[[  5.2  11.4  23.0 -42.4]
 [-27.4   1.8 -37.6  22.6]
 [-35.9 -36.6 -46.1  55.3]
 [ 21.9   2.2  -3.7 -56.4]]
:
[[-35.9 -36.6 -46.1  55.3]
 [-27.4   1.8 -37.6  22.6]
 [ 21.9   2.2  -3.7 -56.4]
 [  5.2  11.4  23.0 -42.4]]

[[-14.8  48.8   1.3   8.0  29.2 -38.3  28.3 -10.7  -1.6 -28.9 -11.9 -35.7
   -6.1  28.5  44.3   0.0]
 [-16.0  43.7   0.4  14.0  27.4 -40.2  30.3 -17.7   1.5 -29.4 -18.8 -37.3
  -10.3  24.7  35.2  -5.1]
 [ -5.9   5.4  17.2   0.4 -15.6 -10.2  28.4   6.3  -3.7  11.4   3.3   2.8
   -0.1   2.8  -2.1  -4.7]
 [ 16.3  11.3   8.8  10.5   1.7  -2.5   0.4  -2.3  -3.7  -6.2  10.7  -9.6
  -15.4   0.9  15.4  -5.2]
 [ -2.0   4.4  15.0   1.3 -13.2 -10.7  30.9   8.1 -11.4  10.3  10.0   0.6
    0.6   2.1  -3.2  -6.3]
 [ -2.2   5.0  20.6   2.3 -13.5 -10.7  31.2   3.2  -6.0   8.5   2.5  -0.3
  -12.6   1.8  -4.9  -4.6]]
:
[[ -2.0   4.4  15.0   1.3 -13.2 -10.7  30.9   8.1 -11.4  10.3  10.0   0.6
    0.6   2.1  -3.2  -6.3]
 [ -2.2   5.0  20.6   2.3 -13.5 -10.7  31.2   3.2  -6.0   8.5   2.5  -0.3
  -12.6   1.8  -4.9  -4.6]
 [ -5.9   5.4  17.2   0.4 -15.6 -10.2  28.4   6.3  -3.7  11.4   3.3   2.8
   -0.1   2.8  -2.1  -4.7]
 [ 16.3  11.3   8.8  10.5   1.7  -2.5   0.4  -2.3  -3.7  -6.2  10.7  -9.6
  -15.4   0.9  15.4  -5.2]
 [-16.0  43.7   0.4  14.0  27.4 -40.2  30.3 -17.7   1.5 -29.4 -18.8 -37.3
  -10.3  24.7  35.2  -5.1]
 [-14.8  48.8   1.3   8.0  29.2 -38.3  28.3 -10.7  -1.6 -28.9 -11.9 -35.7
   -6.1  28.5  44.3   0.0]]

[[ -1.1 -60.7   2.2  -8.2  -5.4 -53.6  -1.1  -0.3  -4.8]
 [  1.8   1.3   0.4  -0.5   0.5   0.1  -0.2   0.5  -0.7]
 [  1.7   0.1   0.2   0.0   1.3  -0.6   0.2   1.2   2.2]]
:
[[ -1.1 -60.7   2.2  -8.2  -5.4 -53.6  -1.1  -0.3  -4.8]
 [  1.7   0.1   0.2   0.0   1.3  -0.6   0.2   1.2   2.2]
 [  1.8   1.3   0.4  -0.5   0.5   0.1  -0.2   0.5  -0.7]]

[[ -1.3 -55.8 -32.0 -29.4   5.9 -12.8  -1.4  -1.1 -33.3  16.7   2.3  -4.1
   -0.8  -3.5   0.2]
 [ -2.1 -63.8 -29.8 -45.6   9.0  -6.4  -4.0  -1.1 -11.1  28.1   1.0  -7.0
    0.9  -4.4  -0.2]
 [  0.4 -66.9 -44.1 -40.8   8.5  -9.8  -1.3  -0.4 -31.3  23.6   2.2  -3.7
    0.1  -2.5   1.0]]
:
[[  0.4 -66.9 -44.1 -40.8   8.5  -9.8  -1.3  -0.4 -31.3  23.6   2.2  -3.7
    0.1  -2.5   1.0]
 [ -2.1 -63.8 -29.8 -45.6   9.0  -6.4  -4.0  -1.1 -11.1  28.1   1.0  -7.0
    0.9  -4.4  -0.2]
 [ -1.3 -55.8 -32.0 -29.4   5.9 -12.8  -1.4  -1.1 -33.3  16.7   2.3  -4.1
   -0.8  -3.5   0.2]]

[[ 63.2  44.1]
 [  0.1 -56.2]]
:
[[  0.1 -56.2]
 [ 63.2  44.1]]

[[ -3.9   7.6  -9.2  -1.5  -3.5   7.0   6.6  -6.1  -7.4]
 [ 10.1  -0.7  -1.3   3.9  -4.3  -1.5  -2.6  -2.1  -8.7]
 [  9.5 -24.7  14.8  17.3 -42.9 -17.0  -9.4  32.6 -53.2]
 [-27.5   5.9 -20.6 -33.0  -3.7 -21.0   9.7 -33.0 -56.3]
 [  7.8  -3.4   2.7   5.0 -13.9  -0.7  -9.8  16.4  -9.7]]
:
[[  9.5 -24.7  14.8  17.3 -42.9 -17.0  -9.4  32.6 -53.2]
 [  7.8  -3.4   2.7   5.0 -13.9  -0.7  -9.8  16.4  -9.7]
 [ 10.1  -0.7  -1.3   3.9  -4.3  -1.5  -2.6  -2.1  -8.7]
 [-27.5   5.9 -20.6 -33.0  -3.7 -21.0   9.7 -33.0 -56.3]
 [ -3.9   7.6  -9.2  -1.5  -3.5   7.0   6.6  -6.1  -7.4]]
